Below are the code and all the weights of a small trained network. Each question names an input and a class and asks about switching units off, where a switched-off unit gives its printed mean instead of its output.

import numpy as np


def w(rows, s, z=0):
    codes = np.array(rows[::2]) - 128.0
    scale = np.full(codes.shape[1], s)
    scale[-1] = z or s
    return codes * scale


def norm(h):
    return h / np.sqrt((h * h).mean(-1, keepdims=True) + 1e-5)


def f(y):
    return np.maximum(y, 0)


def log_softmax(a):
    a = a - a.max(-1, keepdims=True)
    return a - np.log(np.exp(a).sum(-1, keepdims=True))


def net(x, mask):
    res = np.array(x, float).reshape(1, 6) / 4 @ E
    u = 0
    for l in range(2):
        y = f(norm(res) @ A[l][:, :-1].T + A[l][:, -1])
        res = res + np.where(mask[u : u + 15], y, B[l][:, -1]) @ B[l][:, :-1]
        u += 15
    return log_softmax(norm(res)[-1] @ U[:, :-1].T + U[:, -1])


A, B = {}, {}
E = w([
[217,113,95,46,176,120],'x0',
[155,254,187,117,149,101],'x1',
[62,187,52,55,112,121],'x2',
[128,128,128,128,127,125],'x3',
[127,127,128,128,129,127],'x4',
[128,128,125,129,129,126],'x5',
],0.0084)
A[0] = w([
[118,187,161,109,148,75,76],'0.n1',
[169,167,172,139,114,100,98],'0.n2',
[121,2,99,152,124,146,187],'0.n3',
[91,165,96,157,70,119,26],'0.n4',
[153,88,214,184,146,117,112],'0.n5',
[104,165,65,112,124,149,147],'0.n6',
[80,155,54,76,88,124,85],'0.n7',
[212,113,99,61,160,132,146],'0.n8',
[130,120,92,114,155,138,115],'0.n9',
[125,126,121,185,133,81,80],'0.n10',
[107,60,91,123,121,141,215],'0.n11',
[102,41,46,128,96,167,151],'0.n12',
[85,102,137,131,99,160,24],'0.n13',
[144,174,149,150,158,88,95],'0.n14',
[140,82,104,101,151,149,4],'0.n15',
],0.0099,0.0043)
B[0] = w([
[141,177,102,130,81,132,183],'0.n1',
[98,69,141,145,183,164,181],'0.n2',
[154,255,78,141,74,135,254],'0.n3',
[109,89,176,165,80,126,169],'0.n4',
[124,152,106,91,151,200,225],'0.n5',
[77,136,109,96,85,102,197],'0.n6',
[88,115,198,136,187,111,215],'0.n7',
[183,125,109,109,160,44,208],'0.n8',
[102,140,127,139,115,118,151],'0.n9',
[121,120,136,131,106,175,152],'0.n10',
[121,73,67,126,105,145,223],'0.n11',
[96,84,211,115,201,152,243],'0.n12',
[107,97,114,171,125,128,154],'0.n13',
[110,94,159,121,136,162,175],'0.n14',
[185,63,139,87,96,125,145],'0.n15',
],0.0097,0.0071)
A[1] = w([
[193,150,122,97,133,147,35],'1.n1',
[154,109,92,53,187,70,124],'1.n2',
[128,117,148,178,57,124,86],'1.n3',
[117,183,108,120,72,64,51],'1.n4',
[199,111,143,157,156,156,58],'1.n5',
[92,39,129,116,141,91,23],'1.n6',
[252,108,83,85,182,99,213],'1.n7',
[183,100,122,128,151,151,48],'1.n8',
[160,191,72,154,78,124,157],'1.n9',
[110,89,104,144,118,82,14],'1.n10',
[135,131,134,98,186,98,59],'1.n11',
[184,112,90,166,56,133,125],'1.n12',
[143,123,103,46,156,121,70],'1.n13',
[176,134,123,217,135,158,133],'1.n14',
[122,98,44,111,93,151,3],'1.n15',
],0.014,0.0035)
B[1] = w([
[108,111,105,131,139,62,169],'1.n1',
[198,144,131,110,134,229,223],'1.n2',
[176,151,110,77,182,116,172],'1.n3',
[163,148,126,126,37,86,164],'1.n4',
[100,141,151,187,119,70,174],'1.n5',
[158,2,129,142,153,147,169],'1.n6',
[4,114,166,178,86,75,254],'1.n7',
[127,136,166,170,124,81,162],'1.n8',
[119,49,64,127,69,122,173],'1.n9',
[137,88,154,114,148,147,138],'1.n10',
[138,176,114,134,214,138,172],'1.n11',
[175,110,53,195,72,101,164],'1.n12',
[219,119,75,79,158,163,188],'1.n13',
[197,134,105,57,148,163,195],'1.n14',
[132,184,205,113,168,86,159],'1.n15',
],0.0093,0.009)
U = w([
[200,141,28,164,81,223,160],'0',
[23,60,149,135,125,161,151],'1',
[164,78,65,184,65,22,130],'2',
[201,65,105,46,215,157,136],'3',
[170,201,213,142,171,253,73],'4',
[83,206,166,111,29,93,167],'5',
[143,175,197,181,225,52,175],'6',
[215,231,72,28,139,80,1],'7',
],0.02,0.0032)

Each question gives the input, the list of numbers given to net, and the class t.
The units are the neurons (one row each of A and B). Each row of codes is followed by its name. A weight is (code - 128) times the scale printed after its matrix; where a second scale follows, it is the last column's (A, B and U).
mask holds one flag per neuron, layer by layer. A switched-off neuron (its flag False) gives its mean, the last column of its row in B, instead of its output. The means were averaged over made-up inputs and are rounded, as every weight is.
A unit's drop is (log p(t) with every unit on - log p(t) with that unit switched off) / (log p(t) with every unit on - log p(t) with every unit switched off).
The circuit of an input: a set's keep is (log p(t) with only the set's units on - log p(t) with every unit switched off) / (log p(t) with every unit on - log p(t) with every unit switched off). Starting from the 12 units with the biggest drops (on a tie, the unit counted first), units are removed one at a time, each time the one whose removal leaves the highest keep (on an exact tie, the one counted first), for as long as the keep stays at least 0.8.
units of the circuit, in order: the units of the circuit, biggest drop first
k most important neurons of layer l: the k neurons of layer l with the biggest drops, biggest first
drop when u is switched off: that unit's drop, to one decimal
input [7,7,-6,-7,-2,-2], class 6: units of the circuit, in order	1.n7
input [0,8,1,-2,1,-4], class 5: 2 most important neurons of layer 1	1.n2; 1.n13
input [7,0,-7,6,6,-2], class 2: units of the circuit, in order	0.n12; 1.n7
input [8,1,-3,-3,-1,8], class 6: units of the circuit, in order	1.n7; 1.n11
input [1,-8,-7,-6,2,-6], class 2: units of the circuit, in order	0.n3; 1.n2; 1.n5
input [-5,2,0,-6,0,3], class 4: 2 most important neurons of layer 0	0.n3; 0.n11
input [-8,7,0,0,-3,2], class 4: 2 most important neurons of layer 1	1.n7; 1.n3
input [-8,0,-2,-2,-1,5], class 0: 2 most important neurons of layer 0	0.n12; 0.n7
input [-8,1,-3,-4,6,-6], class 4: 3 most important neurons of layer 0	0.n3; 0.n11; 0.n1
input [-3,-4,0,6,-2,2], class 0: 2 most important neurons of layer 0	0.n3; 0.n7
input [0,5,5,-6,3,-1], class 5: 2 most important neurons of layer 0	0.n8; 0.n1
input [4,0,-8,-8,0,2], class 2: 3 most important neurons of layer 0	0.n12; 0.n7; 0.n3
input [2,0,-8,-2,1,6], class 2: 3 most important neurons of layer 0	0.n12; 0.n7; 0.n3
input [3,-6,-8,-2,0,-8], class 2: most important neuron of layer 0	0.n3
input [4,0,8,4,-8,-8], class 3: 2 most important neurons of layer 0	0.n3; 0.n7
input [-1,6,3,2,-5,6], class 5: 2 most important neurons of layer 0	0.n12; 0.n1
input [3,-2,-3,0,4,-2], class 2: drop when 0.n3 is switched off	0.1
input [-2,-2,-5,1,-8,7], class 0: drop when 0.n3 is switched off	0.4
input [-2,-4,-8,-2,-6,-6], class 0: drop when 0.n3 is switched off	0.2
input [-2,-3,-3,-6,0,0], class 0: units of the circuit, in order	0.n3
